Below are the code and all the weights of a small trained network. Each question names an input and a class and asks about switching units off, where a switched-off unit gives its printed mean instead of its output.

import numpy as np


def w(rows, s, z=0):
    codes = np.array(rows[::2]) - 128.0
    scale = np.full(codes.shape[1], s)
    scale[-1] = z or s
    return codes * scale


def f(y):
    return y / 2 * (1 + np.tanh(0.7978845608 * (y + 0.044715 * y**3)))


def log_softmax(a):
    a = a - a.max(-1, keepdims=True)
    return a - np.log(np.exp(a).sum(-1, keepdims=True))


def net(x, mask):
    res = np.array(x, float).reshape(1, 6) / 4 @ E
    y = f(res @ A[0][:, :-1].T + A[0][:, -1])
    res = res + np.where(mask, y, B[0][:, -1]) @ B[0][:, :-1]
    return log_softmax(res[-1] @ U[:, :-1].T + U[:, -1])


A, B = {}, {}
E = w([
[199,220,129,126,9,144],'x0',
[141,195,45,96,163,35],'x1',
[104,110,111,82,165,170],'x2',
[184,59,31,188,129,168],'x3',
[208,105,145,64,155,139],'x4',
[162,44,127,99,89,91],'x5',
],0.012)
A[0] = w([
[69,112,212,98,175,114,141],'n0',
[107,86,89,216,100,117,152],'n1',
[100,49,102,50,159,74,253],'n2',
[52,138,153,181,34,140,143],'n3',
[127,211,158,132,152,117,157],'n4',
[79,243,44,82,187,162,151],'n5',
[90,148,122,158,70,159,164],'n6',
[142,91,106,129,249,177,160],'n7',
[129,198,100,95,143,163,123],'n8',
[48,96,206,108,194,133,243],'n9',
[148,202,229,134,152,227,123],'n10',
[176,67,78,96,162,175,237],'n11',
[187,185,135,113,178,76,139],'n12',
[167,47,167,178,86,97,133],'n13',
[147,145,220,111,60,254,218],'n14',
],0.011,0.005)
B[0] = w([
[132,63,206,39,151,125,212],'n0',
[146,69,97,213,215,105,198],'n1',
[98,132,173,100,254,89,246],'n2',
[171,129,104,188,151,162,193],'n3',
[148,112,129,110,61,120,194],'n4',
[161,109,82,92,52,110,230],'n5',
[198,125,81,202,152,163,171],'n6',
[178,68,235,97,161,226,232],'n7',
[182,191,134,165,46,174,169],'n8',
[179,68,233,42,206,169,250],'n9',
[142,136,152,175,159,103,205],'n10',
[150,97,231,81,176,159,231],'n11',
[118,192,156,84,28,93,200],'n12',
[110,194,144,135,194,96,193],'n13',
[129,122,111,153,229,150,237],'n14',
],0.0086,0.014)
U = w([
[133,141,111,120,132,26,181],'0',
[154,133,122,131,34,143,47],'1',
[156,47,189,152,180,173,170],'2',
[28,120,118,162,115,173,3],'3',
[159,114,79,255,136,159,125],'4',
],0.012,0.0052)

Each question gives the input, the list of numbers given to net, and the class t.
The units are the neurons (one row each of A and B). Each row of codes is followed by its name. A weight is (code - 128) times the scale printed after its matrix; where a second scale follows, it is the last column's (A, B and U).
mask holds one flag per neuron, in row order. A switched-off neuron (its flag False) gives its mean, the last column of its row in B, instead of its output. The means were averaged over made-up inputs and are rounded, as every weight is.
A unit's drop is (log p(t) with every unit on - log p(t) with that unit switched off) / (log p(t) with every unit on - log p(t) with every unit switched off).
The circuit of an input: a set's keep is (log p(t) with only the set's units on - log p(t) with every unit switched off) / (log p(t) with every unit on - log p(t) with every unit switched off). Starting from the 12 units with the biggest drops (on a tie, the unit counted first), units are removed one at a time, each time the one whose removal leaves the highest keep (on an exact tie, the one counted first), for as long as the keep stays at least 0.8.
units of the circuit, in order: the units of the circuit, biggest drop first
k most important neurons: the k neurons with the biggest drops, biggest first
drop when u is switched off: that unit's drop, to one decimal
input [1,7,2,6,-3,8], class 0: units of the circuit, in order => n7
input [-2,3,-1,-5,-4,-1], class 0: units of the circuit, in order => n7; n11
input [1,7,-1,6,1,2], class 0: units of the circuit, in order => n9; n7
input [7,3,2,6,2,4], class 1: 2 most important neurons => n9; n2
input [8,8,3,-4,7,8], class 0: 2 most important neurons => n7; n2
input [3,1,-6,-7,-5,-5], class 4: 2 most important neurons => n3; n6
input [1,3,-8,0,1,-1], class 0: drop when n5 is switched off => 0.1
input [8,-8,1,-4,-4,6], class 4: drop when n11 is switched off => 0.0
input [-2,6,-7,1,1,8], class 0: drop when n9 is switched off => 0.0
input [6,7,-7,-6,-8,6], class 1: drop when n2 is switched off => 0.1
